Here is a tiny trained network, its code and every weight. The questions are about switching its units off for an input and a target symbol, where a switched-off unit gives its printed mean instead of its output.

import numpy as np


def w(rows, s, z=0):
    codes = np.array(rows[::2]) - 128.0
    scale = np.full(codes.shape[1], s)
    scale[-1] = z or s
    return codes * scale


def f(y):
    return np.maximum(y, 0)


def softmax(a):
    e = np.exp(a - a.max(-1, keepdims=True))
    return e / e.sum(-1, keepdims=True)


def log_softmax(a):
    a = a - a.max(-1, keepdims=True)
    return a - np.log(np.exp(a).sum(-1, keepdims=True))


def net(x, mask):
    ids = ['Ωβδζημπτψ'.index(c) for c in x.split()]
    T = len(ids)
    res = E[ids] + P[:T]
    r = res
    for j in range(2):
        rows = slice(4 * j, 4 * j + 4)
        q, k, v = (r @ M[0][rows].T for M in (Q, K, V))
        z = softmax(np.where(np.tri(T) > 0, q @ k.T / 4**0.5, -1e9)) @ v
        o = O[0][rows]
        res = res + np.where(mask[j], z, o[:, -1]) @ o[:, :-1]
    y = f(res @ A[0][:, :-1].T + A[0][:, -1])
    res = res + np.where(mask[2:26], y, B[0][:, -1]) @ B[0][:, :-1]
    return log_softmax(res[-1] @ U[:, :-1].T + U[:, -1])


Q, K, V, O, A, B = {}, {}, {}, {}, {}, {}
E = w([
[135,145,127,174,100,199,116,113],'Ω',
[205,124,136,118,149,134,24,133],'β',
[151,166,147,179,117,186,105,143],'δ',
[146,148,128,198,105,176,100,114],'ζ',
[129,122,169,80,134,189,46,65],'η',
[2,143,173,155,148,49,146,125],'μ',
[216,181,187,155,94,78,84,163],'π',
[177,140,128,145,124,148,176,63],'τ',
[221,132,90,180,72,100,127,102],'ψ',
],0.015)
P = w([
[117,251,2,146,148,154,131,153],'0',
[123,117,76,21,88,137,165,185],'1',
[118,94,125,51,127,131,184,152],'2',
[118,86,162,101,134,140,194,138],'3',
[109,105,200,133,132,150,200,120],'4',
[106,100,225,169,122,151,184,90],'5',
],0.0072)
Q[0] = w([
[119,74,115,149,155,147,139,116],'H0',
[123,110,150,187,177,134,117,93],'H0',
[141,155,212,159,30,115,65,150],'H0',
[145,121,177,124,173,150,124,127],'H0',
[157,119,112,61,90,240,111,98],'H1',
[5,151,136,166,216,87,85,115],'H1',
[60,138,88,105,32,76,211,144],'H1',
[122,99,154,191,152,111,168,66],'H1',
],0.017)
K[0] = w([
[125,86,127,134,118,140,139,114],'H0',
[108,30,158,145,121,131,166,145],'H0',
[171,88,226,200,87,126,105,116],'H0',
[178,108,156,99,132,132,160,113],'H0',
[19,156,51,87,142,167,117,135],'H1',
[212,47,255,192,129,227,105,84],'H1',
[223,237,136,122,12,155,169,15],'H1',
[102,68,160,156,161,92,214,119],'H1',
],0.015)
V[0] = w([
[106,154,181,82,91,150,234,171],'H0',
[96,85,106,152,83,180,73,213],'H0',
[79,126,134,163,138,148,96,223],'H0',
[233,123,114,159,166,117,222,140],'H0',
[184,194,162,133,89,2,110,143],'H1',
[116,240,86,8,141,80,93,74],'H1',
[122,130,175,139,105,165,12,220],'H1',
[59,119,155,150,164,94,106,206],'H1',
],0.0091)
O[0] = w([
[163,167,159,68,71,109,125,169,95],'H0',
[100,72,138,140,178,197,120,190,118],'H0',
[117,96,167,129,117,195,108,158,82],'H0',
[132,182,76,44,73,102,139,73,116],'H0',
[150,99,113,130,253,155,127,42,91],'H1',
[137,149,167,189,137,60,135,68,253],'H1',
[100,108,88,199,10,166,119,55,186],'H1',
[67,39,95,111,143,52,158,156,45],'H1',
],0.0073,0.0059)
A[0] = w([
[93,82,101,7,131,153,63,97,64],'N0',
[136,87,168,151,122,85,96,115,61],'N1',
[139,212,95,200,139,95,75,192,112],'N2',
[119,122,145,87,116,86,97,174,81],'N3',
[219,60,150,109,99,56,83,203,107],'N4',
[195,97,107,121,147,115,115,106,118],'N5',
[126,133,100,117,92,186,133,170,48],'N6',
[113,101,138,119,135,160,111,101,123],'N7',
[145,128,184,99,121,83,86,126,149],'N8',
[112,134,128,84,138,153,134,189,163],'N9',
[171,137,163,110,162,170,143,143,109],'N10',
[93,112,84,35,115,207,126,105,144],'N11',
[52,96,103,105,192,183,157,108,44],'N12',
[190,113,135,146,99,140,176,153,125],'N13',
[190,162,142,86,120,76,30,214,127],'N14',
[124,74,100,102,123,101,155,110,91],'N15',
[126,144,137,78,81,154,156,160,128],'N16',
[102,158,123,126,200,113,129,140,76],'N17',
[42,139,101,101,136,155,141,120,128],'N18',
[53,110,123,152,138,105,100,184,81],'N19',
[148,59,93,138,128,159,219,125,111],'N20',
[139,88,65,169,92,77,135,141,2],'N21',
[126,58,125,115,189,198,118,184,41],'N22',
[200,126,125,68,146,95,125,174,153],'N23',
],0.013,0.0057)
B[0] = w([
[97,148,93,170,167,144,181,70,172],'N0',
[148,117,109,89,119,112,111,153,190],'N1',
[120,119,110,123,137,156,176,95,237],'N2',
[154,88,163,86,135,101,138,114,136],'N3',
[143,210,129,110,131,97,178,81,164],'N4',
[105,116,168,132,108,154,112,163,221],'N5',
[142,116,157,127,143,87,82,126,163],'N6',
[179,140,132,89,99,118,140,151,216],'N7',
[118,91,130,143,155,142,106,191,255],'N8',
[125,112,132,157,188,112,156,128,138],'N9',
[119,118,107,152,84,129,118,120,180],'N10',
[135,158,123,135,135,131,130,67,190],'N11',
[175,179,157,79,87,46,124,127,146],'N12',
[131,131,115,137,141,159,89,92,213],'N13',
[139,133,94,134,136,152,149,67,181],'N14',
[106,115,148,149,189,145,105,140,144],'N15',
[136,112,136,137,111,132,115,148,181],'N16',
[106,132,153,142,152,198,112,144,149],'N17',
[143,169,101,145,138,75,143,150,146],'N18',
[122,92,63,162,65,129,105,109,142],'N19',
[102,123,109,153,164,155,162,105,156],'N20',
[115,243,146,179,130,150,115,189,132],'N21',
[105,130,89,141,4,102,127,133,141],'N22',
[114,107,142,143,119,99,104,163,193],'N23',
],0.023,0.0049)
U = w([
[103,158,93,150,167,112,64,159,24],'Ω',
[112,146,77,152,159,112,89,155,8],'β',
[151,177,88,199,146,187,123,54,216],'δ',
[107,145,103,158,152,121,88,158,3],'ζ',
[171,63,204,188,101,82,2,189,222],'η',
[59,128,53,202,106,54,112,152,82],'μ',
[151,148,150,175,180,38,122,111,61],'π',
[71,89,122,160,238,75,125,156,160],'τ',
[81,199,110,171,204,92,80,179,89],'ψ',
],0.0049,0.0048)

Each question gives the input, a string of symbols that net reads in full, and the target symbol t.
The units are the heads (4 rows each of Q, K, V and O) and the neurons (one row each of A and B). Each row of codes is followed by its name. A weight is (code - 128) times the scale printed after its matrix; where a second scale follows, it is the last column's (O, A, B and U).
mask holds one flag per unit, heads first, then neurons. A switched-off unit (its flag False) gives its mean, the last column of its rows in O or B, instead of its output. The means were averaged over made-up inputs and are rounded, as every weight is.
A unit's drop is (log p(t) with every unit on - log p(t) with that unit switched off) / (log p(t) with every unit on - log p(t) with every unit switched off).
The circuit of an input: a set's keep is (log p(t) with only the set's units on - log p(t) with every unit switched off) / (log p(t) with every unit on - log p(t) with every unit switched off). Starting from the 12 units with the biggest drops (on a tie, the unit counted first), units are removed one at a time, each time the one whose removal leaves the highest keep (on an exact tie, the one counted first), for as long as the keep stays at least 0.8.
circuit, biggest first: the units of the circuit, biggest drop first
unit that matters most: the unit with the biggest drop
k most important neurons: the k neurons with the biggest drops, biggest first
which heads matter: for each layer, one digit per head in row order, 1 if its drop is at least 0.15 and else 0, layers parted by /
drop when u is switched off: that unit's drop, to one decimal
input ψ η Ω δ δ, target η: unit that matters most -> H0
input η η ψ β β μ, target μ: circuit, biggest first -> (N19; N18)
input μ μ η μ β Ω, target μ: which heads matter -> 11
input ζ η δ Ω, target η: which heads matter -> 11
input η β η μ η, target μ: circuit, biggest first -> (H1; N22; H0)
input Ω η τ η τ, target η: which heads matter -> 11
input π η τ β, target δ: which heads matter -> 01
input τ Ω π τ β, target δ: which heads matter -> 11
input η Ω π, target δ: which heads matter -> 00
input μ η β, target μ: circuit, biggest first -> (N22; H0; H1)
input τ μ β, target τ: circuit, biggest first -> (H1; N15)
input ζ μ η, target μ: circuit, biggest first -> (N22; H1; H0)
input ζ η η η η, target η: which heads matter -> 00
input τ π ζ τ μ τ, target τ: unit that matters most -> H1
input μ η η π, target π: 3 most important neurons -> (N4; N14; N3)
input Ω μ η μ, target η: which heads matter -> 10
input δ τ η ψ μ, target ψ: which heads matter -> 01
input η μ τ, target τ: 2 most important neurons -> (N20; N15)
input τ η π Ω π μ, target π: 2 most important neurons -> (N12; N18)
input ζ τ ζ π, target δ: 3 most important neurons -> (N14; N4; N13)
input π μ β τ τ Ω, target τ: circuit, biggest first -> (H1)
input π η μ, target π: 3 most important neurons -> (N12; N18; N8)
input δ τ τ β μ, target τ: which heads matter -> 11
input η β μ η τ η, target τ: drop when H1 is switched off -> 1.0
input τ β β ψ μ, target ψ: drop when N17 is switched off -> 0.4
input η η μ, target μ: drop when N19 is switched off -> 0.8
input ζ τ η β μ β, target μ: unit that matters most -> H1
